Below is a small trained network, with its code and all its weights. Each question gives an input and a target symbol and asks what happens when units are switched off, that is, made to give their printed mean instead of their output.

import numpy as np


def w(rows, s, z=0):
    codes = np.array(rows[::2]) - 128.0
    scale = np.full(codes.shape[1], s)
    scale[-1] = z or s
    return codes * scale


def norm(h):
    return h / np.sqrt((h * h).mean(-1, keepdims=True) + 1e-5)


def f(y):
    return np.maximum(y, 0)


def softmax(a):
    e = np.exp(a - a.max(-1, keepdims=True))
    return e / e.sum(-1, keepdims=True)


def log_softmax(a):
    a = a - a.max(-1, keepdims=True)
    return a - np.log(np.exp(a).sum(-1, keepdims=True))


def net(x, mask):
    ids = ['βγηλμξπτψω'.index(c) for c in x.split()]
    T = len(ids)
    res = E[ids] + P[:T]
    q, k, v = (norm(res) @ M[0].T for M in (Q, K, V))
    z = softmax(np.where(np.tri(T) > 0, q @ k.T / 2**0.5, -1e9)) @ v
    res = res + np.where(mask[0], z, O[0][:, -1]) @ O[0][:, :-1]
    y = f(norm(res) @ A[0][:, :-1].T + A[0][:, -1])
    res = res + np.where(mask[1:9], y, B[0][:, -1]) @ B[0][:, :-1]
    return log_softmax(norm(res)[-1] @ U[:, :-1].T + U[:, -1])


Q, K, V, O, A, B = {}, {}, {}, {}, {}, {}
E = w([
[183,131,88,153,207,108,116],'β',
[95,128,136,225,128,46,106],'γ',
[64,116,108,161,101,38,151],'η',
[68,123,104,97,98,74,171],'λ',
[83,185,182,143,92,124,172],'μ',
[42,219,19,251,162,124,138],'ξ',
[122,130,124,237,191,114,189],'π',
[147,87,59,141,91,224,134],'τ',
[127,160,194,93,65,94,19],'ψ',
[13,97,184,60,221,144,104],'ω',
],0.018)
P = w([
[254,71,94,70,138,134,150],'0',
[163,50,124,122,139,109,146],'1',
[101,56,160,141,118,138,142],'2',
[101,92,166,162,100,152,131],'3',
[98,116,158,170,92,148,125],'4',
[66,117,119,139,109,134,151],'5',
[79,157,116,171,100,136,121],'6',
[67,170,113,162,90,155,127],'7',
[60,192,93,168,77,147,109],'8',
],0.012)
Q[0] = w([
[188,84,133,4,130,180,23],'head 1',
[115,144,98,134,121,79,119],'head 1',
],0.014)
K[0] = w([
[205,39,254,53,154,40,98],'head 1',
[127,233,154,190,74,126,211],'head 1',
],0.0078)
V[0] = w([
[133,62,20,165,103,207,93],'head 1',
[95,28,102,84,8,130,1],'head 1',
],0.0088)
O[0] = w([
[81,78,53,176,117,217,252,253],'head 1',
[92,92,74,155,109,129,79,6],'head 1',
],0.014,0.005)
A[0] = w([
[209,211,236,192,178,99,160,117],'neuron 1',
[106,234,153,126,85,183,209,137],'neuron 2',
[154,127,156,223,50,242,189,137],'neuron 3',
[116,220,114,220,93,207,40,254],'neuron 4',
[182,203,196,142,218,125,254,114],'neuron 5',
[138,61,219,60,134,66,184,142],'neuron 6',
[76,49,85,75,109,215,92,149],'neuron 7',
[225,211,201,87,114,7,55,118],'neuron 8',
],0.0079,0.0066)
B[0] = w([
[116,132,150,163,147,130,62,203],'neuron 1',
[68,135,168,214,111,104,96,215],'neuron 2',
[117,117,128,151,80,148,150,246],'neuron 3',
[30,93,107,120,111,115,127,210],'neuron 4',
[65,165,103,110,62,80,103,244],'neuron 5',
[124,172,152,148,134,152,128,170],'neuron 6',
[76,129,207,112,176,124,114,178],'neuron 7',
[164,151,97,83,144,245,149,157],'neuron 8',
],0.012,0.011)
U = w([
[196,188,58,105,104,115,150,89],'β',
[192,120,103,199,180,138,66,152],'γ',
[152,84,85,131,111,16,97,49],'η',
[122,96,124,73,146,35,123,107],'λ',
[170,218,149,101,142,203,98,121],'μ',
[161,168,117,94,69,150,173,104],'ξ',
[134,255,195,175,91,94,118,92],'π',
[147,38,127,143,101,221,201,139],'τ',
[138,132,109,109,71,123,17,255],'ψ',
[92,126,199,125,232,136,84,163],'ω',
],0.0095,0.0045)

Each question gives the input, a string of symbols that net reads in full, and the target symbol t.
The units are the heads (2 rows each of Q, K, V and O) and the neurons (one row each of A and B). Each row of codes is followed by its name. A weight is (code - 128) times the scale printed after its matrix; where a second scale follows, it is the last column's (O, A, B and U).
mask holds one flag per unit, heads first, then neurons. A switched-off unit (its flag False) gives its mean, the last column of its rows in O or B, instead of its output. The means were averaged over made-up inputs and are rounded, as every weight is.
A unit's drop is (log p(t) with every unit on - log p(t) with that unit switched off) / (log p(t) with every unit on - log p(t) with every unit switched off).
The circuit of an input: a set's keep is (log p(t) with only the set's units on - log p(t) with every unit switched off) / (log p(t) with every unit on - log p(t) with every unit switched off). Starting from all 9 units, units are removed one at a time, each time the one whose removal leaves the highest keep (on an exact tie, the one counted first), for as long as the keep stays at least 0.8.
units of the circuit, in order: the units of the circuit, biggest drop first
k most important neurons: the k neurons with the biggest drops, biggest first
drop of u: that unit's drop, to one decimal
input ω ψ τ β π τ γ, target τ: units of the circuit, in order	(head 1)
input π π η, target π: 2 most important neurons	(neuron 6; neuron 4)
input ω μ τ, target ω: units of the circuit, in order	(neuron 7; head 1)
input μ ω τ π λ τ ξ ψ, target μ: 2 most important neurons	(neuron 8; neuron 5)
input π π λ, target π: 2 most important neurons	(neuron 6; neuron 4)
input γ γ τ γ η, target τ: units of the circuit, in order	(head 1; neuron 5)
input γ ψ γ β, target ψ: 2 most important neurons	(neuron 7; neuron 2)
input ψ π π π η η, target π: 2 most important neurons	(neuron 4; neuron 6)
input λ π β, target π: 2 most important neurons	(neuron 4; neuron 5)
input η η π π, target π: 2 most important neurons	(neuron 5; neuron 4)
input γ λ λ λ μ, target μ: 2 most important neurons	(neuron 8; neuron 5)
input π π ψ β τ β, target τ: drop of neuron 5	0.1
input μ π π γ τ μ, target τ: drop of head 1	1.1
input τ β β β η λ, target λ: drop of head 1	1.2
input ω ψ ω γ τ π β, target τ: most important neuron	(neuron 1)
